Below are the code and all the weights of a small trained network. Each question names an input and a target symbol and asks about switching units off, where a switched-off unit gives its printed mean instead of its output.

import numpy as np


def w(rows, s, z=0):
    codes = np.array(rows[::2]) - 128.0
    scale = np.full(codes.shape[1], s)
    scale[-1] = z or s
    return codes * scale


def softmax(a):
    e = np.exp(a - a.max(-1, keepdims=True))
    return e / e.sum(-1, keepdims=True)


def log_softmax(a):
    a = a - a.max(-1, keepdims=True)
    return a - np.log(np.exp(a).sum(-1, keepdims=True))


def net(x, mask):
    ids = ['αδθλπσω'.index(c) for c in x.split()]
    T = len(ids)
    res = E[ids] + P[:T]
    u = 0
    for l in range(3):
        r = res
        for j in range(2):
            rows = slice(2 * j, 2 * j + 2)
            q, k, v = (r @ M[l][rows].T for M in (Q, K, V))
            z = softmax(np.where(np.tri(T) > 0, q @ k.T / 2**0.5, -1e9)) @ v
            o = O[l][rows]
            res = res + np.where(mask[u + j], z, o[:, -1]) @ o[:, :-1]
        u += 2
    return log_softmax(res[-1] @ U[:, :-1].T + U[:, -1])


Q, K, V, O = {}, {}, {}, {}
E = w([
[168,88,178,186,103,77,138,63],'α',
[165,130,175,105,157,250,88,74],'δ',
[79,32,100,147,75,186,151,153],'θ',
[227,165,106,102,111,146,199,163],'λ',
[78,137,157,230,60,97,56,123],'π',
[188,79,188,99,176,42,56,175],'σ',
[71,141,100,41,107,105,86,78],'ω',
],0.014)
P = w([
[128,231,238,3,215,176,110,84],'0',
[242,101,32,174,39,147,152,161],'1',
[217,100,42,149,38,129,148,150],'2',
[207,135,96,138,111,157,135,156],'3',
[172,120,126,151,121,172,143,126],'4',
[159,151,177,148,170,179,130,141],'5',
[190,135,138,159,143,174,145,138],'6',
[207,128,156,160,130,171,141,131],'7',
],0.0044)
Q[0] = w([
[68,183,140,120,178,161,142,175],'0.h1',
[243,67,111,144,106,210,145,175],'0.h1',
[85,166,111,145,46,185,183,76],'0.h2',
[101,128,78,253,94,53,64,132],'0.h2',
],0.0061)
K[0] = w([
[139,51,87,205,80,118,137,111],'0.h1',
[63,166,203,72,144,130,147,109],'0.h1',
[69,254,72,128,53,177,187,52],'0.h2',
[222,86,90,211,148,195,128,136],'0.h2',
],0.0063)
V[0] = w([
[131,147,121,163,49,117,158,171],'0.h1',
[143,56,147,177,67,170,102,108],'0.h1',
[152,2,125,162,156,86,78,188],'0.h2',
[180,163,126,152,125,83,174,168],'0.h2',
],0.0077)
O[0] = w([
[90,255,70,107,207,157,103,173,146],'0.h1',
[150,144,117,88,98,208,42,47,176],'0.h1',
[2,110,199,21,121,136,217,123,13],'0.h2',
[158,208,140,76,171,98,154,153,253],'0.h2',
],0.0066,0.0015)
Q[1] = w([
[188,254,101,134,205,198,126,36],'1.h1',
[101,163,163,152,14,162,77,235],'1.h1',
[244,133,66,49,103,136,228,163],'1.h2',
[193,67,162,136,194,78,115,100],'1.h2',
],0.0042)
K[1] = w([
[114,57,175,157,135,247,67,43],'1.h1',
[198,106,134,3,204,179,171,159],'1.h1',
[73,204,145,152,166,112,56,101],'1.h2',
[136,167,139,146,130,82,139,139],'1.h2',
],0.0058)
V[1] = w([
[190,176,101,161,114,63,212,209],'1.h1',
[80,143,42,18,147,165,221,109],'1.h1',
[180,70,119,38,94,203,210,67],'1.h2',
[211,220,173,82,253,234,107,160],'1.h2',
],0.006)
O[1] = w([
[77,152,114,166,146,163,161,159,196],'1.h1',
[166,137,90,116,121,116,129,252,31],'1.h1',
[164,116,137,114,37,127,138,184,176],'1.h2',
[97,115,71,81,103,128,175,58,254],'1.h2',
],0.011,0.0035)
Q[2] = w([
[53,88,106,157,180,66,88,169],'2.h1',
[88,132,98,99,120,138,253,133],'2.h1',
[140,214,181,140,35,175,65,76],'2.h2',
[44,69,25,71,193,100,112,123],'2.h2',
],0.0051)
K[2] = w([
[229,143,77,106,24,150,212,175],'2.h1',
[75,227,83,158,105,106,94,129],'2.h1',
[225,139,183,41,140,44,171,53],'2.h2',
[164,149,86,235,117,201,138,253],'2.h2',
],0.0046)
V[2] = w([
[183,85,198,124,95,81,106,248],'2.h1',
[153,150,183,68,153,59,19,78],'2.h1',
[239,191,146,204,98,120,102,127],'2.h2',
[133,216,2,88,208,131,118,188],'2.h2',
],0.0052)
O[2] = w([
[123,70,17,119,234,113,120,68,3],'2.h1',
[41,219,36,108,148,102,65,190,141],'2.h1',
[202,165,72,183,76,43,197,22,173],'2.h2',
[194,112,137,141,115,141,2,145,51],'2.h2',
],0.0061,0.0046)
U = w([
[195,235,82,91,112,126,223,176,117],'α',
[185,70,35,17,59,106,14,74,127],'δ',
[174,56,202,92,33,254,116,136,131],'θ',
[79,84,213,63,75,31,236,97,3],'λ',
[24,23,118,55,135,188,184,208,147],'π',
[86,216,121,111,23,75,10,201,190],'σ',
[126,97,157,246,172,52,108,81,190],'ω',
],0.0047,0.0043)

Each question gives the input, a string of symbols that net reads in full, and the target symbol t.
The units are the heads (2 rows each of Q, K, V and O). Each row of codes is followed by its name. A weight is (code - 128) times the scale printed after its matrix; where a second scale follows, it is the last column's (O and U).
mask holds one flag per head, layer by layer. A switched-off head (its flag False) gives its mean, the last column of its rows in O, instead of its output. The means were averaged over made-up inputs and are rounded, as every weight is.
A unit's drop is (log p(t) with every unit on - log p(t) with that unit switched off) / (log p(t) with every unit on - log p(t) with every unit switched off).
The circuit of an input: a set's keep is (log p(t) with only the set's units on - log p(t) with every unit switched off) / (log p(t) with every unit on - log p(t) with every unit switched off). Starting from all 6 units, units are removed one at a time, each time the one whose removal leaves the highest keep (on an exact tie, the one counted first), for as long as the keep stays at least 0.8.
units of the circuit, in order: the units of the circuit, biggest drop first
most important unit: the unit with the biggest drop
heads that matter: for each layer, one digit per head in row order, 1 if its drop is at least 0.15 and else 0, layers parted by /
drop of u: that unit's drop, to one decimal
input ω ω ω λ θ, target ω: most important unit	1.h2
input ω λ ω σ, target λ: heads that matter	11 / 00 / 00
input δ π λ λ α, target λ: units of the circuit, in order	[2.h2 1.h1 0.h1]
input λ λ δ λ α σ, target θ: heads that matter	11 / 11 / 11
input δ δ ω σ, target λ: heads that matter	11 / 00 / 01
input λ λ ω ω θ σ, target π: units of the circuit, in order	[0.h2 1.h1]
input λ λ ω λ θ δ λ, target θ: heads that matter	11 / 11 / 11
input λ π π π, target θ: heads that matter	11 / 11 / 11
input δ δ λ, target λ: units of the circuit, in order	[2.h2 0.h1 1.h1]
input π π λ ω ω, target σ: heads that matter	10 / 11 / 10
input π λ λ α, target σ: units of the circuit, in order	[2.h1 0.h1 1.h2 1.h1]
input δ π θ, target λ: heads that matter	11 / 10 / 01
input ω ω π π ω λ λ, target ω: units of the circuit, in order	[1.h2 0.h1 0.h2]
input π λ λ, target σ: units of the circuit, in order	[2.h1 0.h1 1.h1]
input θ θ σ δ λ λ, target δ: heads that matter	10 / 11 / 10
input λ λ σ, target θ: heads that matter	01 / 11 / 11
input π δ λ, target σ: heads that matter	10 / 11 / 10
input θ λ λ, target δ: most important unit	2.h1
input δ δ λ λ π λ π α, target λ: drop of 0.h2	0.2
input θ ω λ λ ω θ π δ, target δ: most important unit	1.h1
input π λ δ λ δ δ δ, target δ: drop of 2.h1	-0.1
